What each symbol does to the nodes:
at | φ τ δ η ρ
j626 | j485 j498 j88 j946 j716
j198 | j191 j794 j208 j412 j824
j791 | j208 j65 j986 j794 j689
j253 | j791 j817 j392 j285 j165
j165 | j689 j191 j363 j392 j201
j551 | j981 j885 j377 j874 j759
j951 | j733 j519 j60 j865 j874
j520 | j772 j96 j224 j118 j948
j885 | j672 j992 j759 j551 j653
j913 | j412 j834 j794 j670 j791
j88 | j834 j716 j253 j486 j817
j927 | j881 j907 j953 j568 j865
j506 | j118 j590 j96 j453 j922
j519 | j97 j662 j874 j951 j551
j489 | j629 j224 j730 j772 j568
j455 | j363 j208 j294 j191 j742
j783 | j531 j135 j126 j122 j629
j191 | j809 j455 j201 j165 j294
j27 | j532 j578 j670 j177 j913
j846 | j904 j395 j467 j200 j245
j177 | j716 j27 j761 j186 j670
j772 | j126 j489 j106 j135 j730
j440 | j200 j169 j395 j267 j17
j498 | j486 j186 j716 j626 j532
j126 | j907 j629 j811 j902 j62
j467 | j122 j245 j135 j965 j772
j742 | j350 j711 j446 j294 j200
j922 | j224 j122 j531 j96 j902
j65 | j824 j392 j689 j791 j809
j710 | j519 j881 j5 j62 j821
j60 | j89 j874 j981 j97 j672
j662 | j60 j5 j551 j519 j885
j578 | j761 j485 j913 j27 j834
j224 | j106 j948 j568 j489 j927
j730 | j62 j568 j881 j106 j545
j363 | j440 j201 j59 j809 j350
j200 | j590 j846 j965 j446 j467
j453 | j245 j506 j520 j17 j96
j689 | j711 j809 j440 j986 j169
j118 | j135 j520 j489 j245 j224
j874 | j564 j551 j672 j60 j377
j294 | j59 j742 j668 j201 j446
j350 | j17 j668 j506 j59 j590
j672 | j651 j377 j946 j981 j626
j759 | j946 j653 j498 j377 j186
j946 | j578 j626 j486 j950 j88
j545 | j5 j953 j888 j881 j733
j733 | j992 j97 j89 j888 j564
j817 | j65 j429 j165 j253 j191
j97 | j210 j60 j564 j733 j981
j902 | j927 j126 j154 j531 j811
j17 | j467 j453 j118 j395 j520
j377 | j950 j759 j626 j672 j498
j590 | j520 j904 j922 j506 j122
j62 | j951 j710 j662 j811 j5
j106 | j811 j730 j710 j629 j881
j821 | j551 j888 j992 j5 j210
j532 | j253 j761 j429 j716 j412
j965 | j922 j467 j783 j904 j135
j154 | j953 j811 j951 j907 j519
j716 | j285 j532 j817 j88 j429
j711 | j668 j267 j200 j742 j846
j485 | j670 j486 j834 j578 j285
j907 | j545 j154 j865 j927 j951
j794 | j455 j791 j824 j198 j986
j122 | j948 j783 j902 j922 j126
j986 | j742 j689 j267 j824 j440
j207 | j186 j651 j27 j265 j578
j59 | j395 j350 j453 j169 j506
j392 | j986 j165 j809 j65 j363
j208 | j201 j824 j742 j455 j711
j429 | j392 j412 j191 j817 j455
j953 | j821 j865 j733 j545 j97
j412 | j165 j198 j455 j429 j208
j169 | j846 j59 j17 j440 j453
j564 | j265 j981 j651 j89 j950
j904 | j96 j965 j122 j590 j783
j96 | j489 j922 j948 j520 j531
j809 | j267 j363 j169 j689 j59
j811 | j865 j62 j519 j154 j662
j285 | j794 j253 j65 j834 j392
j186 | j88 j177 j532 j498 j761
j245 | j783 j118 j772 j467 j489
j486 | j913 j88 j285 j485 j253
j446 | j506 j200 j904 j668 j965
j668 | j453 j446 j590 j350 j904
j629 | j154 j106 j62 j126 j710
j531 | j568 j902 j907 j948 j154
j948 | j730 j531 j927 j224 j907
j834 | j198 j285 j791 j913 j65
j89 | j653 j564 j207 j210 j651
j267 | j446 j440 j846 j711 j395
j210 | j759 j89 j265 j992 j207
j5 | j874 j821 j885 j662 j992
j135 | j902 j772 j629 j783 j106
j881 | j662 j545 j821 j710 j888
j981 | j207 j672 j950 j564 j946
j992 | j377 j210 j653 j885 j265
j568 | j710 j927 j545 j730 j953
j395 | j965 j17 j245 j846 j118
j761 | j817 j670 j412 j532 j198
j265 | j498 j207 j177 j653 j27
j201 | j169 j294 j350 j363 j668
j888 | j885 j733 j210 j821 j89
j670 | j429 j913 j198 j761 j794
j865 | j888 j951 j97 j953 j60
j651 | j177 j950 j578 j207 j485
j950 | j27 j946 j485 j651 j486
j653 | j626 j265 j186 j759 j177
j824 | j294 j986 j711 j208 j267

In the rows, 25 stands for zero.

The rows follow the links: the fewer symbols apart two nodes are, the more alike their rows tend to be.

Each row, then its node:
27 40 29 24 28 30 18 28 35 41 40 26 30 35 15 18 14 17 10 18 32 17 35 37 31 25 35 32 15 31 24 24 22 31 8 38 31 15 20 24 6 28 7 23 38 17 10 35 17 23: j89
19 32 18 23 26 10 16 24 43 32 35 22 38 26 25 34 21 25 12 20 43 10 38 37 36 26 43 30 21 26 19 27 18 34 26 37 19 28 20 27 17 17 12 24 41 14 6 31 25 21: j865
16 27 15 23 25 4 18 22 43 26 29 21 39 21 30 41 25 29 15 22 44 10 36 34 36 26 43 28 25 23 18 28 18 34 35 34 15 34 21 28 25 13 18 25 38 15 8 28 29 22: j154
16 15 12 24 22 1 24 20 36 15 19 21 36 15 37 45 33 34 27 27 39 16 29 25 31 26 35 23 32 19 19 28 21 29 46 24 11 40 24 29 39 12 31 27 29 21 20 20 35 24: j772
16 14 12 24 22 2 25 19 34 14 17 21 35 14 37 44 34 35 29 28 37 18 27 24 30 25 33 22 33 19 19 28 21 28 48 23 11 41 25 29 40 13 33 27 27 23 22 19 35 25: j783
22 37 23 23 27 19 16 26 40 37 38 23 35 30 20 27 17 21 9 18 39 12 38 38 34 26 41 32 18 29 21 26 19 33 17 38 25 22 19 26 10 22 9 24 41 14 6 34 21 21: j733
33 23 35 27 25 46 32 28 6 23 20 29 10 28 21 10 25 22 35 29 6 40 13 16 14 24 7 22 25 26 32 22 32 16 16 16 34 17 29 22 26 36 33 25 11 35 42 22 21 28: j791
26 39 28 24 28 28 17 28 36 40 40 25 31 33 16 21 15 17 10 18 33 16 36 37 32 25 37 32 16 31 23 24 22 31 10 38 29 17 20 24 7 26 7 23 40 16 9 35 17 22: j992
33 39 37 25 29 45 23 30 21 39 36 29 19 37 12 8 14 14 17 20 17 29 27 29 22 25 22 30 15 32 29 22 27 24 1 31 38 9 23 22 6 35 13 23 28 24 23 33 14 24: j498
16 19 11 24 22 1 22 20 39 18 22 21 38 16 35 45 31 33 23 26 42 14 32 28 34 26 39 24 31 20 18 28 20 31 44 27 11 39 23 29 35 12 27 27 32 19 16 23 34 23: j531
25 11 23 27 22 24 33 22 13 10 10 25 18 17 34 28 35 31 41 32 15 35 14 13 17 25 13 18 34 20 27 25 29 18 39 11 21 32 30 26 43 24 43 27 10 34 42 15 32 29: j169
35 34 38 26 28 49 26 30 15 35 31 29 14 36 13 5 17 16 23 23 11 34 21 25 18 24 15 27 18 31 31 22 30 20 3 26 39 9 26 22 11 38 19 23 21 29 30 30 15 26: j88
25 39 26 23 28 24 17 27 38 39 39 24 32 32 17 23 15 19 9 18 35 14 37 37 33 26 39 32 16 30 22 25 21 32 13 39 28 18 20 24 8 25 7 23 40 15 8 35 19 22: j551
26 40 28 24 29 29 17 28 35 40 40 25 30 34 15 20 15 18 10 18 33 16 35 37 31 25 36 32 15 31 24 24 21 31 9 38 30 16 20 24 6 27 7 23 39 17 10 35 17 22: j210
29 40 32 24 29 36 19 30 31 41 40 27 27 36 13 14 14 16 12 18 27 20 33 35 29 25 32 32 14 32 26 23 24 29 5 36 34 13 21 23 5 30 8 23 36 19 13 34 15 22: j377
15 19 12 23 23 1 21 20 39 19 22 20 38 16 35 45 31 33 22 25 42 13 32 29 34 26 39 25 30 20 18 28 19 32 43 28 12 39 22 29 34 12 26 26 33 18 15 23 33 24: j902
31 18 32 27 24 40 33 26 7 18 16 28 12 24 25 16 29 25 38 30 7 40 12 13 14 24 6 20 29 24 32 23 32 15 24 13 31 22 30 23 33 33 38 26 9 37 44 19 25 29: j208
17 12 13 25 21 4 27 20 30 11 14 21 32 13 38 43 36 35 32 29 34 21 25 21 28 25 29 21 34 17 21 28 23 27 48 19 12 41 26 28 43 14 37 27 23 25 27 18 36 25: j520
22 9 20 26 21 17 32 21 17 9 10 24 22 15 36 34 36 34 39 32 21 31 17 14 20 25 17 18 36 18 25 26 27 20 44 13 18 36 29 26 45 21 42 27 13 32 38 15 34 28: j200
32 19 33 27 24 42 33 26 6 20 17 28 12 26 23 13 28 24 37 30 6 40 12 14 13 24 6 21 28 25 32 23 32 15 21 14 32 20 30 23 31 34 36 26 10 36 44 20 24 28: j191
34 26 37 27 26 48 31 29 8 27 23 29 11 31 18 7 23 20 32 27 6 39 15 18 14 24 8 23 23 28 32 22 32 16 12 18 37 14 28 22 22 37 29 24 13 34 40 24 19 27: j429
34 26 36 27 26 48 31 28 7 26 22 29 11 31 19 8 23 20 33 27 6 40 14 17 14 24 8 23 24 28 32 22 32 16 13 18 36 15 29 21 23 37 30 24 13 34 40 23 20 28: j412
35 33 38 26 28 49 27 30 13 34 30 29 13 35 14 5 18 16 25 24 10 35 20 23 17 24 13 27 18 31 31 22 30 19 4 24 39 10 27 21 13 38 21 23 20 30 32 28 16 26: j532

Each walk starts at a row. The symbols on each line, taken left to right, move it on to the next node.
Each answer is a row, close to the row of the node it stands for.
35 34 38 26 28 49 27 30 14 35 31 30 14 35 13 5 17 16 24 23 10 35 21 24 17 24 14 27 18 31 31 22 30 20 4 25 39 10 26 21 12 38 20 23 20 29 31 29 15 26
φ δ η δ 30 16 30 27 24 37 34 25 7 16 14 28 12 23 27 17 30 27 39 31 8 40 12 13 14 24 7 20 30 23 31 23 31 16 27 13 29 24 30 23 35 32 39 26 9 36 44 18 26 29
φ η φ ρ ρ τ η 16 13 13 25 21 3 26 20 32 12 15 21 33 13 38 44 35 35 30 28 35 19 26 22 29 26 31 21 34 18 20 28 22 28 48 21 11 41 26 29 42 13 35 27 25 24 25 18 35 25
33 39 36 25 29 44 22 30 22 39 37 28 20 37 11 8 14 14 16 20 19 28 27 30 23 24 23 30 15 32 29 22 27 25 2 32 38 9 23 22 6 35 12 22 29 24 21 33 14 24
ρ φ δ φ δ ρ 22 9 18 26 21 16 32 21 18 9 10 24 23 14 37 34 36 34 39 32 22 31 17 15 21 25 18 18 35 18 25 27 27 20 44 13 17 37 29 27 45 20 42 27 14 32 38 15 34 28
η η τ φ τ τ τ 18 10 14 25 21 7 28 20 27 10 13 22 30 13 38 42 36 35 34 30 30 23 23 19 26 26 25 20 35 18 22 27 24 25 48 18 13 41 27 28 44 15 39 28 20 27 30 17 36 26
20 35 20 23 26 14 16 25 42 35 37 23 37 28 22 31 19 23 10 19 42 10 38 37 36 26 43 31 20 27 20 26 19 34 22 38 22 25 19 26 14 19 10 24 41 14 5 32 23 21
ρ ρ φ φ ρ η 35 30 38 27 27 50 30 29 10 30 27 30 12 33 16 6 20 17 28 25 8 38 18 20 16 24 10 25 21 29 32 22 31 18 8 21 38 12 28 22 17 38 25 24 17 32 36 27 17 27
δ φ δ φ τ δ τ 18 10 15 25 21 9 29 20 24 9 12 22 28 13 38 40 37 35 36 31 28 25 21 18 25 25 23 19 35 18 22 28 24 24 48 16 13 40 28 28 45 17 40 28 18 28 32 16 36 26
32 20 33 27 25 43 33 27 6 21 18 29 11 26 23 12 27 23 37 29 6 40 13 14 13 24 6 21 27 25 32 23 32 16 20 14 33 20 30 22 30 35 35 25 10 36 44 20 23 29
φ τ τ δ η δ 21 10 18 26 21 13 31 20 20 9 10 23 24 14 37 36 36 35 38 31 24 29 18 16 22 25 20 18 36 18 24 27 26 22 46 14 16 38 28 27 45 19 42 27 16 30 36 15 35 27
φ η η η δ φ 15 17 12 24 22 1 23 20 37 16 20 20 36 15 36 45 32 34 25 26 41 15 30 27 33 26 37 23 31 19 19 28 20 30 46 25 11 40 24 29 37 12 29 27 30 20 18 22 34 24
27 12 25 27 22 28 34 23 10 12 11 26 16 19 32 25 34 30 41 32 13 37 13 12 16 24 10 18 34 21 28 25 30 17 35 11 24 31 30 25 41 27 42 27 9 35 43 16 30 28
φ δ ρ τ η φ 15 18 11 24 23 1 23 20 38 18 21 21 37 16 36 45 32 34 24 26 41 14 31 28 33 26 37 24 31 19 18 29 20 31 45 26 12 39 23 28 36 12 29 27 31 19 17 22 34 24
η η η η ρ 16 22 12 23 23 1 21 21 41 21 25 20 39 18 33 43 29 32 20 24 43 11 34 31 35 26 41 26 28 21 18 28 18 33 40 30 13 37 22 29 31 12 23 26 35 17 12 25 32 23
23 38 24 23 27 22 16 27 40 38 39 24 34 31 19 25 16 20 9 18 37 13 37 38 34 26 40 32 17 30 21 25 20 33 15 39 27 20 19 25 9 23 8 23 41 15 7 34 20 22
ρ φ ρ τ φ φ δ 31 19 32 27 24 41 33 27 6 19 16 28 11 25 25 14 28 24 38 30 7 40 12 14 13 24 6 20 28 24 31 23 32 15 22 14 31 21 30 23 32 34 37 25 9 36 44 19 25 28
ρ ρ τ φ τ δ τ 16 15 12 24 22 1 24 20 35 14 18 21 35 14 37 45 34 34 28 27 38 17 28 25 31 26 34 22 33 19 19 28 21 29 47 23 11 41 25 28 40 12 32 27 28 22 21 20 35 25
35 29 38 26 27 49 30 29 9 30 26 29 12 33 16 6 21 18 30 26 7 38 17 19 15 24 10 25 21 30 32 22 31 18 9 21 38 12 28 22 18 38 26 24 16 32 37 26 17 27
δ φ ρ δ ρ ρ φ 16 21 12 23 23 1 21 20 41 21 24 20 38 17 34 44 29 32 21 24 43 12 33 30 34 26 40 25 29 21 18 28 19 32 41 29 12 38 22 28 31 12 24 26 34 18 13 24 32 23
ρ φ ρ τ φ φ δ 34 37 38 25 28 48 25 30 17 37 34 29 16 36 12 6 16 15 21 22 14 32 23 27 20 24 18 28 16 32 30 21 29 22 2 28 39 9 25 22 9 37 16 23 25 27 27 31 14 25
22 36 22 23 27 16 17 26 42 36 38 23 36 29 21 29 18 22 10 19 40 11 38 38 35 26 42 32 18 28 20 26 19 34 19 38 24 23 19 26 12 20 10 24 41 14 6 33 21 21
δ δ φ τ τ τ ρ 35 31 38 26 27 50 29 30 11 32 29 30 13 34 15 5 19 17 26 25 8 37 19 22 17 24 12 26 19 30 32 22 31 19 6 23 38 11 27 21 15 38 23 23 18 31 34 28 16 26
η δ δ δ 28 13 27 26 23 31 34 24 9 13 12 26 15 20 31 23 33 29 41 32 11 38 12 12 15 25 9 18 32 21 29 24 31 16 33 11 25 28 30 24 40 28 41 27 9 36 44 16 29 28
